Below is a small trained network, with its code and all its weights. Each question gives an input and a class and asks what happens when units are switched off, that is, made to give their printed mean instead of their output.

import numpy as np


def w(rows, s, z=0):
    codes = np.array(rows[::2]) - 128.0
    scale = np.full(codes.shape[1], s)
    scale[-1] = z or s
    return codes * scale


def f(y):
    return y / 2 * (1 + np.tanh(0.7978845608 * (y + 0.044715 * y**3)))


def log_softmax(a):
    a = a - a.max(-1, keepdims=True)
    return a - np.log(np.exp(a).sum(-1, keepdims=True))


def net(x, mask):
    res = np.array(x, float).reshape(1, 5) / 4 @ E
    y = f(res @ A[0][:, :-1].T + A[0][:, -1])
    res = res + np.where(mask, y, B[0][:, -1]) @ B[0][:, :-1]
    return log_softmax(res[-1] @ U[:, :-1].T + U[:, -1])


A, B = {}, {}
E = w([
[175,117,202,129,112,173,164,94,146,2,246,185],'x0',
[50,41,65,118,70,66,127,187,78,100,201,147],'x1',
[213,172,78,68,104,132,17,100,51,167,162,156],'x2',
[219,168,45,211,189,86,207,165,78,102,126,161],'x3',
[187,53,22,151,112,211,85,159,214,144,154,100],'x4',
],0.0096)
A[0] = w([
[59,161,58,120,172,77,73,188,127,254,32,60,51],'N1',
[143,152,171,122,91,181,124,108,155,30,232,202,124],'N2',
[162,167,153,135,205,163,122,91,154,189,84,101,88],'N3',
[225,153,60,241,215,85,198,194,57,109,126,185,58],'N4',
[44,119,183,55,42,189,95,121,185,153,130,96,74],'N5',
[38,44,78,109,56,70,120,208,54,106,242,144,49],'N6',
[171,198,176,145,144,176,110,73,195,125,82,83,23],'N7',
[162,79,49,140,141,217,90,168,217,112,137,103,16],'N8',
[60,188,216,86,158,48,154,57,29,97,101,163,7],'N9',
[75,101,136,169,145,81,151,130,191,83,134,79,31],'N10',
[197,130,170,158,165,139,153,114,158,70,245,184,141],'N11',
[218,186,197,100,176,189,136,61,200,124,113,137,52],'N12',
[132,108,183,91,118,178,132,73,143,66,213,122,12],'N13',
[216,154,92,78,95,130,8,79,44,147,162,159,8],'N14',
[70,84,206,31,91,146,35,71,172,139,128,103,74],'N15',
[174,55,70,155,119,209,107,129,213,147,163,92,59],'N16',
[38,80,179,242,165,160,232,175,243,111,80,102,5],'N17',
],0.0079,0.0023)
B[0] = w([
[54,114,162,149,77,149,66,200,130,42,72,60,237],'N1',
[82,112,143,153,108,177,60,182,140,112,37,80,240],'N2',
[88,81,102,93,169,117,127,175,204,126,151,179,176],'N3',
[166,54,51,82,126,198,192,41,110,80,132,61,253],'N4',
[221,69,58,111,153,166,176,85,97,75,126,84,204],'N5',
[64,97,102,55,215,115,152,160,195,207,137,225,251],'N6',
[78,107,91,85,174,88,149,141,172,180,145,172,178],'N7',
[145,117,177,197,122,46,131,97,81,174,115,163,201],'N8',
[201,93,194,229,123,21,124,96,102,196,98,169,232],'N9',
[173,200,142,98,90,156,107,143,123,128,174,155,166],'N10',
[85,115,147,130,109,118,103,183,117,73,87,55,231],'N11',
[94,107,73,83,170,133,130,169,181,129,115,216,197],'N12',
[84,139,131,145,110,136,99,153,124,108,90,74,199],'N13',
[133,254,181,106,85,148,87,111,116,129,237,129,227],'N14',
[180,78,85,111,133,167,199,55,95,108,141,77,218],'N15',
[163,106,207,235,127,63,148,110,95,162,120,189,204],'N16',
[158,238,170,73,82,160,73,118,104,167,217,125,224],'N17',
],0.0087,0.015)
U = w([
[73,122,139,151,105,139,89,185,128,98,60,64,254],'0',
[181,92,87,103,142,162,199,55,112,108,126,83,86],'1',
[78,111,108,72,194,110,144,160,173,148,132,220,133],'2',
[172,123,173,241,126,53,138,97,101,154,108,173,58],'3',
[152,248,150,86,89,145,97,117,113,135,205,132,108],'4',
],0.015,0.0011)

Each question gives the input, the list of numbers given to net, and the class t.
The units are the neurons (one row each of A and B). Each row of codes is followed by its name. A weight is (code - 128) times the scale printed after its matrix; where a second scale follows, it is the last column's (A, B and U).
mask holds one flag per neuron, in row order. A switched-off neuron (its flag False) gives its mean, the last column of its row in B, instead of its output. The means were averaged over made-up inputs and are rounded, as every weight is.
A unit's drop is (log p(t) with every unit on - log p(t) with that unit switched off) / (log p(t) with every unit on - log p(t) with every unit switched off).
The circuit of an input: a set's keep is (log p(t) with only the set's units on - log p(t) with every unit switched off) / (log p(t) with every unit on - log p(t) with every unit switched off). Starting from the 12 units with the biggest drops (on a tie, the unit counted first), units are removed one at a time, each time the one whose removal leaves the highest keep (on an exact tie, the one counted first), for as long as the keep stays at least 0.8.
units of the circuit, in order: the units of the circuit, biggest drop first
most important unit: the unit with the biggest drop
k most important neurons: the k neurons with the biggest drops, biggest first
drop of u: that unit's drop, to one decimal
input [-6,8,7,-7,5], class 2: units of the circuit, in order => [N6]
input [7,-5,-1,0,7], class 0: 3 most important neurons => [N2; N11; N9]
input [-4,-7,2,-1,-8], class 3: 2 most important neurons => [N9; N6]
input [-3,-1,5,-2,0], class 4: 2 most important neurons => [N14; N2]
input [2,6,-7,-7,7], class 1: 3 most important neurons => [N5; N15; N9]
input [3,-5,7,3,8], class 3: 2 most important neurons => [N16; N8]
input [-7,-8,0,0,-6], class 2: 3 most important neurons => [N3; N7; N2]
input [-2,1,2,5,8], class 3: 2 most important neurons => [N16; N8]
input [-6,0,0,7,-6], class 1: 3 most important neurons => [N4; N2; N11]
input [1,5,6,2,2], class 4: 2 most important neurons => [N14; N12]
input [-7,-2,-5,0,8], class 3: 2 most important neurons => [N16; N8]
input [-7,3,8,0,7], class 4: 2 most important neurons => [N14; N9]
input [-6,-7,0,-3,6], class 2: drop of N12 => 0.3
input [-7,-2,-8,5,-7], class 4: most important unit => N17
input [-4,5,3,5,0], class 1: drop of N2 => 1.0
input [4,-2,3,2,-7], class 3: drop of N9 => 5.2
